Below is a small trained network, with its code and all its weights. Each question gives an input and a target symbol and asks what happens when units are switched off, that is, made to give their printed mean instead of their output.

import numpy as np


def w(rows, s, z=0):
    codes = np.array(rows[::2]) - 128.0
    scale = np.full(codes.shape[1], s)
    scale[-1] = z or s
    return codes * scale


def f(y):
    return np.maximum(y, 0)


def softmax(a):
    e = np.exp(a - a.max(-1, keepdims=True))
    return e / e.sum(-1, keepdims=True)


def log_softmax(a):
    a = a - a.max(-1, keepdims=True)
    return a - np.log(np.exp(a).sum(-1, keepdims=True))


def net(x, mask):
    ids = ['ΛΠβγεζημξσω'.index(c) for c in x.split()]
    T = len(ids)
    res = E[ids] + P[:T]
    u = 0
    for l in range(2):
        q, k, v = (res @ M[l].T for M in (Q, K, V))
        z = softmax(np.where(np.tri(T) > 0, q @ k.T / 3**0.5, -1e9)) @ v
        res = res + np.where(mask[u], z, O[l][:, -1]) @ O[l][:, :-1]
        u += 1
        y = f(res @ A[l][:, :-1].T + A[l][:, -1])
        res = res + np.where(mask[u : u + 8], y, B[l][:, -1]) @ B[l][:, :-1]
        u += 8
    return log_softmax(res[-1] @ U[:, :-1].T + U[:, -1])


Q, K, V, O, A, B = {}, {}, {}, {}, {}, {}
E = w([
[171,42,141,87,102,127,80,80,179,125],'Λ',
[174,59,139,79,102,118,81,85,183,100],'Π',
[156,123,130,156,64,69,164,218,107,181],'β',
[172,59,153,82,106,123,90,98,188,99],'γ',
[164,107,176,89,161,109,100,177,232,60],'ε',
[18,136,69,146,132,130,144,150,140,146],'ζ',
[172,136,150,162,164,101,170,83,107,78],'η',
[52,177,219,113,30,140,147,139,141,105],'μ',
[8,117,80,158,79,118,122,142,159,139],'ξ',
[52,136,65,200,96,121,35,186,167,87],'σ',
[95,166,196,75,137,163,190,124,98,111],'ω',
],0.017)
P = w([
[90,145,119,108,149,196,70,191,1,121],'0',
[87,127,106,83,144,127,67,175,41,136],'1',
[99,142,101,81,145,98,75,165,73,153],'2',
[93,137,100,85,154,89,97,153,99,160],'3',
[103,134,107,104,154,96,95,141,121,165],'4',
[109,127,102,114,142,102,100,130,138,154],'5',
[121,123,105,125,130,107,103,124,153,151],'6',
[125,119,113,136,120,112,106,118,165,146],'7',
[132,119,111,148,107,114,106,106,176,139],'8',
[134,117,116,162,100,120,111,100,189,127],'9',
[134,119,122,174,94,122,114,92,203,119],'10',
[136,111,125,178,89,131,119,86,209,111],'11',
[134,110,133,186,85,133,125,81,222,110],'12',
],0.0098)
Q[0] = w([
[83,123,65,161,128,40,135,155,113,122],'L0H0',
[102,26,159,3,107,64,29,135,254,114],'L0H0',
[205,79,118,163,188,109,73,107,212,113],'L0H0',
],0.0072)
K[0] = w([
[159,84,79,195,150,83,96,165,113,192],'L0H0',
[90,153,123,220,44,118,141,94,255,129],'L0H0',
[167,122,106,225,116,79,153,71,171,87],'L0H0',
],0.007)
V[0] = w([
[1,95,177,99,108,163,29,122,179,64],'L0H0',
[167,152,136,111,243,101,127,17,61,29],'L0H0',
[72,248,177,1,36,181,228,102,161,127],'L0H0',
],0.0047)
O[0] = w([
[166,239,126,128,176,223,217,221,101,160,240],'L0H0',
[71,177,125,52,3,75,147,197,195,128,69],'L0H0',
[213,231,15,184,123,98,85,143,129,125,7],'L0H0',
],0.0065,0.0017)
A[0] = w([
[158,22,168,119,96,106,122,53,172,115,71],'L0N0',
[109,145,183,95,61,153,86,134,153,121,216],'L0N1',
[193,144,160,170,255,146,154,42,59,88,112],'L0N2',
[146,202,19,152,182,180,130,143,169,124,173],'L0N3',
[110,89,195,175,172,39,153,79,109,88,212],'L0N4',
[112,115,127,65,105,104,114,103,217,98,5],'L0N5',
[142,87,147,152,109,144,77,63,182,58,84],'L0N6',
[130,98,69,141,98,172,12,150,153,75,131],'L0N7',
],0.0084,0.0024)
B[0] = w([
[245,120,106,128,183,165,145,88,155,102,228],'L0N0',
[130,158,156,102,152,138,37,145,52,139,189],'L0N1',
[45,188,111,190,148,75,190,255,35,36,186],'L0N2',
[147,33,125,176,103,109,82,9,168,146,179],'L0N3',
[141,219,97,80,60,203,144,106,215,159,255],'L0N4',
[236,54,190,155,144,134,74,26,184,128,175],'L0N5',
[55,79,220,66,58,145,83,219,115,147,204],'L0N6',
[55,126,132,82,102,35,80,38,182,98,176],'L0N7',
],0.0067,0.0065)
Q[1] = w([
[48,219,61,206,145,126,83,151,104,81],'L1H0',
[94,74,2,183,147,141,201,116,142,115],'L1H0',
[123,46,139,72,136,206,87,80,155,77],'L1H0',
],0.0075)
K[1] = w([
[33,163,80,42,205,105,33,54,73,106],'L1H0',
[141,2,25,117,181,112,81,146,106,186],'L1H0',
[101,105,137,195,157,148,140,104,251,106],'L1H0',
],0.0064)
V[1] = w([
[137,73,132,166,153,97,78,206,103,189],'L1H0',
[84,126,175,158,64,103,172,151,98,147],'L1H0',
[104,121,120,91,148,130,138,53,2,182],'L1H0',
],0.0068)
O[1] = w([
[113,176,120,25,144,146,163,92,194,85,5],'L1H0',
[150,85,158,164,153,24,134,120,159,200,149],'L1H0',
[113,118,254,115,62,104,168,146,156,35,12],'L1H0',
],0.0086,0.0024)
A[1] = w([
[51,119,116,125,95,118,103,181,101,170,113],'L1N0',
[102,176,109,99,115,142,167,92,159,77,114],'L1N1',
[94,156,116,70,131,123,144,116,127,69,67],'L1N2',
[75,123,125,139,108,107,137,246,27,113,64],'L1N3',
[95,159,127,138,112,76,151,233,28,124,222],'L1N4',
[77,128,108,153,87,73,113,171,81,148,254],'L1N5',
[197,93,151,148,143,142,161,177,121,123,182],'L1N6',
[115,82,115,113,143,170,78,107,134,141,67],'L1N7',
],0.011,0.0037)
B[1] = w([
[156,162,41,135,163,162,123,29,98,23,187],'L1N0',
[98,139,246,134,153,120,102,167,98,222,184],'L1N1',
[153,105,43,102,44,135,119,98,149,74,169],'L1N2',
[156,255,111,83,211,10,136,21,77,200,198],'L1N3',
[84,35,75,169,105,235,147,137,168,53,255],'L1N4',
[92,98,210,65,164,147,195,158,142,220,238],'L1N5',
[76,150,123,130,153,97,89,77,59,84,217],'L1N6',
[109,184,174,92,145,114,165,166,127,147,231],'L1N7',
],0.0097,0.0063)
U = w([
[77,126,127,137,174,148,122,85,86,126,110],'Λ',
[97,12,148,154,75,209,125,200,167,130,210],'Π',
[128,224,201,121,135,2,116,179,87,216,188],'β',
[193,139,54,173,90,93,100,65,173,108,246],'γ',
[159,107,145,125,132,135,141,93,181,109,2],'ε',
[138,127,127,115,111,126,110,118,133,124,43],'ζ',
[134,119,134,133,145,120,106,120,151,111,55],'η',
[127,88,110,159,139,107,95,142,110,84,112],'μ',
[156,161,97,93,149,150,120,175,157,154,83],'ξ',
[146,122,129,126,133,131,123,126,152,128,48],'σ',
[121,134,115,107,90,111,96,135,107,131,71],'ω',
],0.011,0.0056)

Each question gives the input, a string of symbols that net reads in full, and the target symbol t.
The units are the heads (3 rows each of Q, K, V and O) and the neurons (one row each of A and B). Each row of codes is followed by its name. A weight is (code - 128) times the scale printed after its matrix; where a second scale follows, it is the last column's (O, A, B and U).
mask holds one flag per unit, layer by layer, with each layer's heads first. A switched-off unit (its flag False) gives its mean, the last column of its rows in O or B, instead of its output. The means were averaged over made-up inputs and are rounded, as every weight is.
A unit's drop is (log p(t) with every unit on - log p(t) with that unit switched off) / (log p(t) with every unit on - log p(t) with every unit switched off).
The circuit of an input: a set's keep is (log p(t) with only the set's units on - log p(t) with every unit switched off) / (log p(t) with every unit on - log p(t) with every unit switched off). Starting from the 12 units with the biggest drops (on a tie, the unit counted first), units are removed one at a time, each time the one whose removal leaves the highest keep (on an exact tie, the one counted first), for as long as the keep stays at least 0.8.
units of the circuit, in order: the units of the circuit, biggest drop first
most important unit: the unit with the biggest drop
top k neurons: the k neurons with the biggest drops, biggest first
k most important neurons of layer l: the k neurons of layer l with the biggest drops, biggest first
input Λ ε η η Π η σ η ε Π η β ξ, target Λ: top 3 neurons => (L1N0, L1N4, L0N0)
input μ η γ Π η ω Λ η γ, target β: units of the circuit, in order => (L1N7, L1N4)
input ξ Π μ Π, target γ: 2 most important neurons of layer 0 => (L0N3, L0N2)
input β γ η ξ Λ η β μ, target Λ: units of the circuit, in order => (L0N1, L1N0)
input η ε ε σ Λ Π μ Λ β ξ ε μ η, target Π: top 3 neurons => (L0N4, L0N2, L0N6)
input η η β Π μ Λ μ, target Π: 2 most important neurons of layer 1 => (L1N3, L1N6)
input μ η β η η β ξ Π, target μ: most important unit => L0H0
input η μ μ, target Π: top 4 neurons => (L0N3, L0N0, L1N3, L0N4)
input ε ξ σ β ε η σ β ε Π ζ Π η, target Π: top 4 neurons => (L0N6, L0N4, L0N2, L1N3)
input ε ε μ σ β μ Π σ ζ β Λ η, target Λ: units of the circuit, in order => (L1N4, L1N3, L0N2)
input ζ ζ μ μ η ε, target γ: units of the circuit, in order => (L0H0, L0N3)
input η Π ε ε η γ Π ε Π ξ μ η ε, target γ: 4 most important neurons of layer 0 => (L0N3, L0N7, L0N1, L0N2)
input η β β μ η σ μ ξ η β β, target γ: units of the circuit, in order => (L0H0, L0N6, L0N2)
input Λ ω η β σ η Π ε γ, target ξ: top 2 neurons => (L1N7, L0N5)
input η η σ Π, target Λ: units of the circuit, in order => (L0H0, L1N6, L0N4)
input η Λ Λ β ω η η Λ, target β: most important unit => L1N7
input μ β η η η σ, target Λ: top 3 neurons => (L1N0, L0N7, L0N0)
input σ β Λ η Λ ε η Π, target β: units of the circuit, in order => (L1N7, L1N4)
input γ μ μ Λ, target γ: top 3 neurons => (L0N3, L1N5, L0N2)
input μ η β η σ Π η η ξ Λ ξ Λ, target μ: units of the circuit, in order => (L0H0, L0N2, L1N5, L0N4)
input η η σ Λ, target Λ: top neuron => (L1N6)
input η η ε η, target β: 2 most important neurons of layer 1 => (L1N4, L1N0)
input ε ξ γ η μ ε γ β η β ω ε, target ξ: units of the circuit, in order => (L1H0, L1N7)
